Moves between items:
from | vu du gu po
w340 | w922 w112 w451 w579
w922 | w191 w864 w885 w130
w885 | w579 w155 w878 w911
w823 | w112 w595 w186 w155
w828 | w592 w579 w89 w196
w347 | w352 w144 w812 w738
w915 | w144 w411 w495 w833
w130 | w828 w885 w911 w903
w17 | w186 w264 w547 w315
w449 | w915 w376 w592 w450
w903 | w196 w911 w340 w191
w315 | w322 w547 w347 w595
w89 | w903 w735 w864 w922
w864 | w340 w823 w155 w885
w411 | w449 w191 w828 w495
w61 | w315 w84 w996 w352
w595 | w919 w347 w738 w186
w579 | w130 w451 w735 w89
w495 | w450 w828 w196 w154
w833 | w812 w495 w154 w407
w878 | w735 w322 w919 w112
w191 | w376 w340 w579 w828
w735 | w911 w25 w823 w864
w84 | w547 w918 w915 w996
w144 | w996 w449 w450 w812
w918 | w407 w252 w411 w915
w264 | w738 w833 w407 w547
w451 | w885 w399 w25 w735
w996 | w347 w915 w833 w264
w911 | w89 w878 w112 w340
w547 | w61 w407 w144 w347
w155 | w451 w186 w322 w878
w738 | w17 w812 w84 w61
w196 | w252 w89 w922 w376
w399 | w155 w17 w315 w25
w450 | w833 w592 w252 w918
w25 | w878 w315 w595 w823
w154 | w918 w196 w376 w449
w352 | w595 w996 w264 w17
w812 | w264 w450 w918 w84
w919 | w823 w352 w17 w399
w252 | w154 w903 w191 w411
w186 | w399 w738 w61 w322
w112 | w864 w919 w399 w451
w592 | w495 w130 w903 w252
w407 | w84 w154 w449 w144
w322 | w25 w61 w352 w919
w376 | w411 w922 w130 w592

The rows follow the links: the fewer symbols apart two items are, the more alike their rows tend to be.

Row, then item:
 14   -1    7  -31   20    7  -26  -10  -11  -44   16  -19  -45   25  -21   23  -14  -18  -12  -25  -17   36    9   -7   43   -8  -15    7   -3    8   45   22   16   14   24  -20    4  -27  -18 -> w918
  0  -30   17    0  -16   48  -34  -22  -13  -15   13   17  -15   10  -20   27    6  -22   -4   25  -12  -11   -1   21   24   34  -36  -19   25  -13   21  -22   11   31   15   39    1  -35  -17 -> w196
 10  -13   15  -23    9   28  -36  -16  -15  -43   18   -7  -41   24  -25   30   -7  -24  -12   -9  -18   21    7    1   41    9  -24   -3    8    2   43    6   15   24   26    0    2  -35  -23 -> w154
 11   32  -13  -20   29  -43   14   17    5  -13   -4  -30  -15    5    6  -14  -16   12   -4  -43    1   34    8  -24    5  -40   26   21  -28   19    6   33   -2  -23   -3  -53    0   16    8 -> w347
-13    4  -12   31  -16  -13   31   11   13   43  -16   16   43  -23   24  -27   12   21   13   20   16  -30   -8    8  -44    4   17   -5    0   -9  -46  -15  -16  -18  -24   14   -3   30   20 -> w155
 15    4    7  -33   22    2  -26   -6   -9  -46   15  -21  -43   24  -18   21  -16  -16  -14  -31  -17   37   11  -11   41  -13   -8    9   -6   13   43   25   13   11   24  -27    2  -22  -16 -> w915
  2  -28   18   -5  -13   47  -33  -23  -13  -21   14   13  -21   13  -21   30    2  -24   -4   20  -14   -6   -1   19   27   30  -34  -16   24  -10   26  -17   14   30   20   34    2  -35  -22 -> w376
 -9  -35   13   17  -28   45  -17  -18   -7    8    7   28    8   -2  -10   17   12  -15    3   40    0  -30   -7   23    0   38  -29  -21   29  -18    0  -33    6   26    5   51   -1  -22  -10 -> w130
 -6  -32   14   14  -25   47  -23  -19   -8    0    8   25    3   -1  -13   20   13  -16    3   38   -5  -27   -6   26    6   39  -30  -19   27  -17    4  -31    7   29    7   49   -1  -26  -13 -> w903
-13  -28    8   22  -29   39  -12  -13   -4   19    2   31   19   -9   -3    9   18   -6    7   43    3  -39   -9   25   -9   39  -22  -22   28  -21  -14  -36    1   20   -1   52    0  -14   -5 -> w89
 13   26   -6  -28   29  -31    1   12   -2  -26    2  -32  -27   15   -5   -2  -18    3   -9  -44   -8   40    9  -23   20  -34   17   20  -22   20   22   35    3  -14    9  -50    2    6    2 -> w996
  7   34  -14  -13   26  -48   24   21    7   -4   -9  -27   -1    1   14  -19  -13   16   -1  -37    4   26    7  -23   -6  -40   30   21  -29   18   -5   31   -7  -29   -8  -50    1   25   14 -> w61
-16   -6   -6   32  -22   -2   22    5   10   45  -15   23   45  -25   18  -20   17   16   13   30   16  -38   -8   11  -42   12    9   -8    8  -13  -45  -24  -13  -11  -22   27   -2   22   17 -> w112
 15   19   -2  -32   29  -20   -9    4   -5  -36    7  -32  -35   21  -10    6  -19   -3  -11  -40  -13   43   11  -20   28  -29   10   19  -22   18   33   34    8   -5   13  -48    2   -4   -5 -> w812
 12   31  -10  -23   28  -38   11   13    4  -18   -3  -31  -17    7    3  -10  -17    7   -8  -41   -5   38    7  -24   10  -39   24   21  -28   18   13   37    1  -20    2  -52    1   12    4 -> w547

Each walk starts at a row. The symbols on each line, taken left to right, move it on to the next item.
Each answer is a row, close to the row of the item it stands for.
new walk
 -6  -34   14    8  -22   49  -27  -18   -9   -3   11   23   -2    2  -16   24    9  -18    0   35   -9  -21   -3   21   12   39  -30  -20   28  -17   10  -27    9   29   12   47    0  -29  -13
du
-13  -25    6   29  -30   32   -2  -10    2   28   -3   32   30  -15    3    1   17   -3    9   44    7  -41   -8   24  -20   33  -14  -19   25  -20  -23  -35   -5   14  -10   51   -1   -4    2
vu du po
-16  -19    3   33  -29   21    7   -4    4   36   -7   30   36  -20    9   -6   18    3   11   41   12  -44  -11   23  -30   29   -8  -18   18  -19  -32  -31   -5    4  -14   46   -2    6    6
new walk
 14   -5    9  -29   17   16  -31  -11  -12  -44   18  -15  -43   25  -23   24  -11  -20  -12  -20  -19   32    9   -5   42   -3  -17    6    1    7   46   18   15   18   25  -15    3  -29  -20
po du po
  8  -21   17  -17    0   37  -38  -21  -12  -36   18    0  -34   21  -23   32   -5  -25   -9    1  -17   12    3    7   39   15  -30   -8   14   -3   40   -1   17   28   23   16    2  -35  -23
vu po vu
 16    9    4  -34   24   -2  -19   -4   -8  -41   14  -25  -43   24  -18   15  -17  -14  -11  -33  -16   41   10  -14   41  -17   -6   11  -11   14   44   26   12    6   22  -31    4  -17  -14
new walk
  9   34  -14  -18   26  -46   18   17    6   -9   -6  -29   -9    5   10  -19  -16   14   -4  -41    1   30    7  -25    0  -41   28   21  -27   16    2   33   -3  -23   -7  -51    0   21    9
du du gu
  7  -23   17  -14   -3   38  -37  -19  -14  -32   18    5  -31   21  -23   30    0  -24   -8    9  -17    5    4   10   36   22  -32  -10   17   -4   36   -8   14   30   24   19    0  -38  -23
du du
-14  -21    5   30  -30   27    4   -8    1   33   -6   31   31  -17    8   -1   18    2   11   43    9  -43  -10   22  -24   32  -11  -18   20  -18  -27  -35   -7    8  -12   47   -5    1    4
new walk
  5   33  -16   -7   21  -49   28   19    9    3   -9  -25    3   -3   14  -23  -13   19   -2  -34    5   23    4  -22  -13  -38   34   20  -25   15  -10   28   -7  -30  -12  -46    0   28   16
gu
 13   28   -8  -28   29  -36    6   12    1  -24    0  -31  -23   12   -1   -7  -16    5   -7  -43   -5   40    8  -24   15  -37   17   20  -27   19   19   36    3  -18    5  -52    3   10    2
vu vu
  3   33  -17   -4   22  -50   28   22   12   10  -11  -22   10   -8   18  -26   -8   22    1  -32    8   17    2  -20  -17  -35   35   18  -27   14  -16   26   -9  -31  -15  -42   -1   31   17
new walk
-16  -16   -1   34  -28   14   12   -1    6   41   -9   29   37  -19   13  -10   19    8   13   39   12  -41  -12   19  -31   24   -3  -17   17  -17  -37  -32   -9    0  -15   43   -3    9    9
gu du
 -3   28  -19    9    7  -44   35   20   15   25  -16   -9   26  -18   24  -31   -1   25    5  -13   14    1   -1  -11  -32  -26   33   12  -22    8  -32   13  -15  -33  -21  -26   -1   36   24
du po vu
 -1   32  -15    0   15  -48   31   20   13   16  -14  -17   14   -9   22  -28   -5   22    4  -24   12   13    2  -19  -24  -34   35   15  -26   12  -23   21   -9  -32  -15  -38    0   32   18
new walk
-12    9  -13   29  -12  -20   33   12   13   45  -17   13   44  -25   23  -27   11   23   12   15   17  -27   -7    2  -43   -2   22    1   -4   -6  -47  -12  -14  -20  -26    9   -3   31   24
vu po po
-16  -11   -4   34  -26   10   15    1    7   42  -11   28   42  -21   15  -12   19   13   14   39   15  -42  -10   18  -35   22   -1  -14   13  -16  -39  -30   -8   -3  -18   36   -4   12   11
gu po po
-15   -1   -8   31  -20   -7   25    9   11   44  -19   20   43  -26   20  -22   12   17   12   26   19  -34  -11   10  -43    7   14   -5    4  -11  -47  -20  -15  -14  -25   22   -1   25   18
new walk
 -3   29  -19    3   12  -44   35   21   12   21  -15  -14   20  -12   20  -31   -3   24    5  -20   13    9    1  -17  -28  -29   34   16  -23   10  -26   16  -13  -32  -19  -34    0   34   23
po du gu
 16   23   -4  -29   30  -26   -4    6   -3  -34    7  -31  -32   17   -5    2  -19   -3  -12  -43   -8   42   12  -21   24  -32   12   22  -20   18   29   34    4   -8   10  -49    2   -1   -6
vu du po
 15   15    2  -33   28  -17  -13    1   -7  -40   10  -29  -37   21  -13    9  -20   -8  -11  -39  -12   42   11  -19   34  -24    4   16  -18   16   36   32    7   -1   16  -41    5  -12   -9
new walk
-10   17  -16   20   -4  -29   34   17   13   41  -17    3   38  -24   27  -30    7   24   12    2   18  -17   -5   -5  -40  -15   29    6  -11   -2  -43   -4  -14  -25  -26   -8   -2   36   23
du du gu
 15   13    1  -34   29   -9  -16   -1   -9  -43   12  -28  -40   24  -15   12  -19  -12  -11  -36  -13   41   12  -16   37  -21   -2   13  -14   16   38   28   10    2   19  -38    3  -13  -10
vu gu gu
 11  -16   14  -22    4   31  -37  -18  -15  -40   20   -4  -39   22  -25   30   -6  -24   -8   -3  -19   19    5    3   42   13  -30   -4   11    1   45    3   16   25   26    5    1  -36  -22
new walk
-12  -28    9   26  -29   36   -5  -11    1   24    0   31   23  -13    2    6   17   -4    9   43    6  -38  -10   25  -15   37  -19  -20   25  -19  -18  -36   -2   17   -4   53   -2   -9   -2
du du po
-11   11  -16   24   -8  -25   36   16   15   42  -19    9   41  -25   24  -29    8   23   12    9   19  -21   -9   -1  -41   -8   25    0   -8   -3  -45   -5  -17  -25  -27    1   -3   33   21
vu gu
 -9   21  -15   19   -2  -36   38   20   13   36  -18    1   34  -21   26  -31    3   25    9   -4   17  -11   -5   -7  -40  -18   32    9  -15    3  -41    2  -16  -30  -25  -12   -3   36   25
